Below is a small trained network, with its code and all its weights. Each question gives an input and a target symbol and asks what happens when units are switched off, that is, made to give their printed mean instead of their output.

import numpy as np


def w(rows, s, z=0):
    codes = np.array(rows[::2]) - 128.0
    scale = np.full(codes.shape[1], s)
    scale[-1] = z or s
    return codes * scale


def f(y):
    return y / 2 * (1 + np.tanh(0.7978845608 * (y + 0.044715 * y**3)))


def softmax(a):
    e = np.exp(a - a.max(-1, keepdims=True))
    return e / e.sum(-1, keepdims=True)


def log_softmax(a):
    a = a - a.max(-1, keepdims=True)
    return a - np.log(np.exp(a).sum(-1, keepdims=True))


def net(x, mask):
    ids = ['γεζξτψ'.index(c) for c in x.split()]
    T = len(ids)
    res = E[ids] + P[:T]
    u = 0
    for l in range(2):
        q, k, v = (res @ M[l].T for M in (Q, K, V))
        z = softmax(np.where(np.tri(T) > 0, q @ k.T / 4**0.5, -1e9)) @ v
        res = res + np.where(mask[u], z, O[l][:, -1]) @ O[l][:, :-1]
        u += 1
        y = f(res @ A[l][:, :-1].T + A[l][:, -1])
        res = res + np.where(mask[u : u + 16], y, B[l][:, -1]) @ B[l][:, :-1]
        u += 16
    return log_softmax(res[-1] @ U[:, :-1].T + U[:, -1])


Q, K, V, O, A, B = {}, {}, {}, {}, {}, {}
E = w([
[67,220,94],'γ',
[145,194,92],'ε',
[60,160,126],'ζ',
[97,93,8],'ξ',
[119,16,147],'τ',
[97,198,208],'ψ',
],0.017)
P = w([
[255,71,104],'0',
[65,123,116],'1',
[234,85,83],'2',
[45,141,115],'3',
[209,116,73],'4',
[43,155,124],'5',
[199,136,77],'6',
[42,144,121],'7',
[194,140,75],'8',
[41,156,126],'9',
[186,145,73],'10',
[38,223,161],'11',
[185,150,75],'12',
],0.0061)
Q[0] = w([
[11,157,25],'0.h0',
[61,255,152],'0.h0',
[138,165,167],'0.h0',
[18,176,39],'0.h0',
],0.005)
K[0] = w([
[175,82,34],'0.h0',
[182,3,208],'0.h0',
[137,94,179],'0.h0',
[181,71,55],'0.h0',
],0.0053)
V[0] = w([
[35,155,17],'0.h0',
[254,150,68],'0.h0',
[120,164,209],'0.h0',
[104,156,110],'0.h0',
],0.0042)
O[0] = w([
[90,254,158,228],'0.h0',
[129,93,173,128],'0.h0',
[104,78,93,9],'0.h0',
[104,152,132,119],'0.h0',
],0.007,0.0014)
A[0] = w([
[102,77,47,80],'0.n0',
[139,120,91,124],'0.n1',
[114,147,179,90],'0.n2',
[165,61,143,5],'0.n3',
[101,165,110,69],'0.n4',
[174,131,93,63],'0.n5',
[75,54,151,49],'0.n6',
[181,152,70,7],'0.n7',
[48,97,201,140],'0.n8',
[90,115,122,197],'0.n9',
[175,136,81,190],'0.n10',
[250,115,158,54],'0.n11',
[228,199,127,187],'0.n12',
[155,99,82,153],'0.n13',
[46,156,109,189],'0.n14',
[46,127,139,157],'0.n15',
],0.014,0.0032)
B[0] = w([
[160,250,188,201],'0.n0',
[123,158,148,144],'0.n1',
[98,145,191,141],'0.n2',
[209,101,97,181],'0.n3',
[204,62,115,172],'0.n4',
[107,145,164,131],'0.n5',
[191,41,83,221],'0.n6',
[106,66,182,156],'0.n7',
[101,37,229,234],'0.n8',
[179,142,122,183],'0.n9',
[81,179,155,177],'0.n10',
[67,147,50,144],'0.n11',
[60,43,59,218],'0.n12',
[134,224,166,170],'0.n13',
[212,106,27,254],'0.n14',
[223,136,117,212],'0.n15',
],0.013,0.0054)
Q[1] = w([
[203,118,170],'1.h0',
[198,138,130],'1.h0',
[110,168,118],'1.h0',
[9,162,10],'1.h0',
],0.015)
K[1] = w([
[116,136,53],'1.h0',
[80,121,60],'1.h0',
[127,93,151],'1.h0',
[98,100,253],'1.h0',
],0.016)
V[1] = w([
[142,198,243],'1.h0',
[94,254,99],'1.h0',
[168,199,204],'1.h0',
[181,55,235],'1.h0',
],0.0017)
O[1] = w([
[137,55,174,3],'1.h0',
[129,237,176,52],'1.h0',
[151,106,170,58],'1.h0',
[173,4,116,124],'1.h0',
],0.0026,0.0029)
A[1] = w([
[130,108,162,152],'1.n0',
[137,162,101,48],'1.n1',
[90,170,148,96],'1.n2',
[102,109,168,85],'1.n3',
[125,126,138,108],'1.n4',
[136,64,123,104],'1.n5',
[150,105,187,108],'1.n6',
[172,80,110,83],'1.n7',
[87,106,176,120],'1.n8',
[157,124,102,176],'1.n9',
[51,209,25,3],'1.n10',
[135,130,254,116],'1.n11',
[123,124,110,76],'1.n12',
[128,102,157,104],'1.n13',
[111,143,64,26],'1.n14',
[38,79,139,146],'1.n15',
],0.013,0.0042)
B[1] = w([
[94,150,175,161],'1.n0',
[124,197,183,151],'1.n1',
[70,98,230,135],'1.n2',
[156,108,129,138],'1.n3',
[118,127,136,124],'1.n4',
[178,110,18,224],'1.n5',
[56,143,173,190],'1.n6',
[65,141,246,252],'1.n7',
[177,93,123,145],'1.n8',
[150,149,85,204],'1.n9',
[128,7,62,214],'1.n10',
[98,155,57,188],'1.n11',
[139,120,144,132],'1.n12',
[98,141,174,157],'1.n13',
[76,160,230,175],'1.n14',
[157,241,233,178],'1.n15',
],0.015,0.013)
U = w([
[88,38,8,155],'γ',
[123,21,187,78],'ε',
[128,161,26,253],'ζ',
[2,183,43,142],'ξ',
[254,11,162,199],'τ',
[165,155,184,12],'ψ',
],0.0073,0.0038)

Each question gives the input, a string of symbols that net reads in full, and the target symbol t.
The units are the heads (4 rows each of Q, K, V and O) and the neurons (one row each of A and B). Each row of codes is followed by its name. A weight is (code - 128) times the scale printed after its matrix; where a second scale follows, it is the last column's (O, A, B and U).
mask holds one flag per unit, layer by layer, with each layer's heads first. A switched-off unit (its flag False) gives its mean, the last column of its rows in O or B, instead of its output. The means were averaged over made-up inputs and are rounded, as every weight is.
A unit's drop is (log p(t) with every unit on - log p(t) with that unit switched off) / (log p(t) with every unit on - log p(t) with every unit switched off).
The circuit of an input: a set's keep is (log p(t) with only the set's units on - log p(t) with every unit switched off) / (log p(t) with every unit on - log p(t) with every unit switched off). Starting from the 12 units with the biggest drops (on a tie, the unit counted first), units are removed one at a time, each time the one whose removal leaves the highest keep (on an exact tie, the one counted first), for as long as the keep stays at least 0.8.
units of the circuit, in order: the units of the circuit, biggest drop first
unit that matters most: the unit with the biggest drop
k most important neurons: the k neurons with the biggest drops, biggest first
k most important neurons of layer l: the k neurons of layer l with the biggest drops, biggest first
drop when u is switched off: that unit's drop, to one decimal
input τ ε ζ τ ζ ξ ψ τ ζ τ τ ε, target γ: units of the circuit, in order : 0.n8; 0.n12; 1.n10
input ξ ψ ψ ζ ψ τ ψ ψ ε τ ε ζ, target τ: units of the circuit, in order : 0.n14; 0.n8; 0.n15
input τ τ τ ξ ε τ ε τ τ ψ, target ξ: 3 most important neurons of layer 1 : 1.n11; 1.n6; 1.n10
input ψ τ ψ ψ γ, target γ: units of the circuit, in order : 1.n10; 0.n8
input τ τ γ, target γ: 2 most important neurons : 0.n8; 1.n15
input ε τ ζ γ ε ξ ε ε ε τ ζ ψ ξ, target ε: 2 most important neurons of layer 1 : 1.n2; 1.n10
input ζ ψ τ τ ξ ξ ξ γ, target ψ: unit that matters most : 1.n7
input ψ τ ε, target ε: 2 most important neurons : 1.n15; 1.n10
input τ τ ε ε ξ, target ξ: 2 most important neurons of layer 1 : 1.n11; 1.n2
input ε γ ψ τ ζ ψ γ ψ, target ξ: 2 most important neurons of layer 0 : 0.n8; 0.n2
input τ γ τ τ ψ ψ τ τ ζ, target ζ: 3 most important neurons : 1.n7; 0.n12; 0.n6
input τ ζ ε ψ τ ξ, target ζ: 3 most important neurons of layer 1 : 1.n7; 1.n1; 1.n10
input ψ τ ψ ε τ τ ξ, target ξ: 3 most important neurons : 0.n0; 0.n7; 0.n12
input ε ξ ζ, target ζ: most important neuron : 1.n7
input γ ξ ε, target ε: 3 most important neurons : 1.n15; 1.n10; 1.n14
input τ ψ τ τ ε ξ τ τ ψ τ τ ξ, target ζ: 2 most important neurons of layer 0 : 0.n0; 0.n14
input ε τ τ ψ ζ γ ε γ, target ψ: 3 most important neurons of layer 1 : 1.n7; 1.n14; 1.n1
input τ ε τ ε, target γ: drop when 1.n10 is switched off : 0.2
input τ τ ζ ε ψ ζ, target τ: drop when 1.n11 is switched off : 0.1
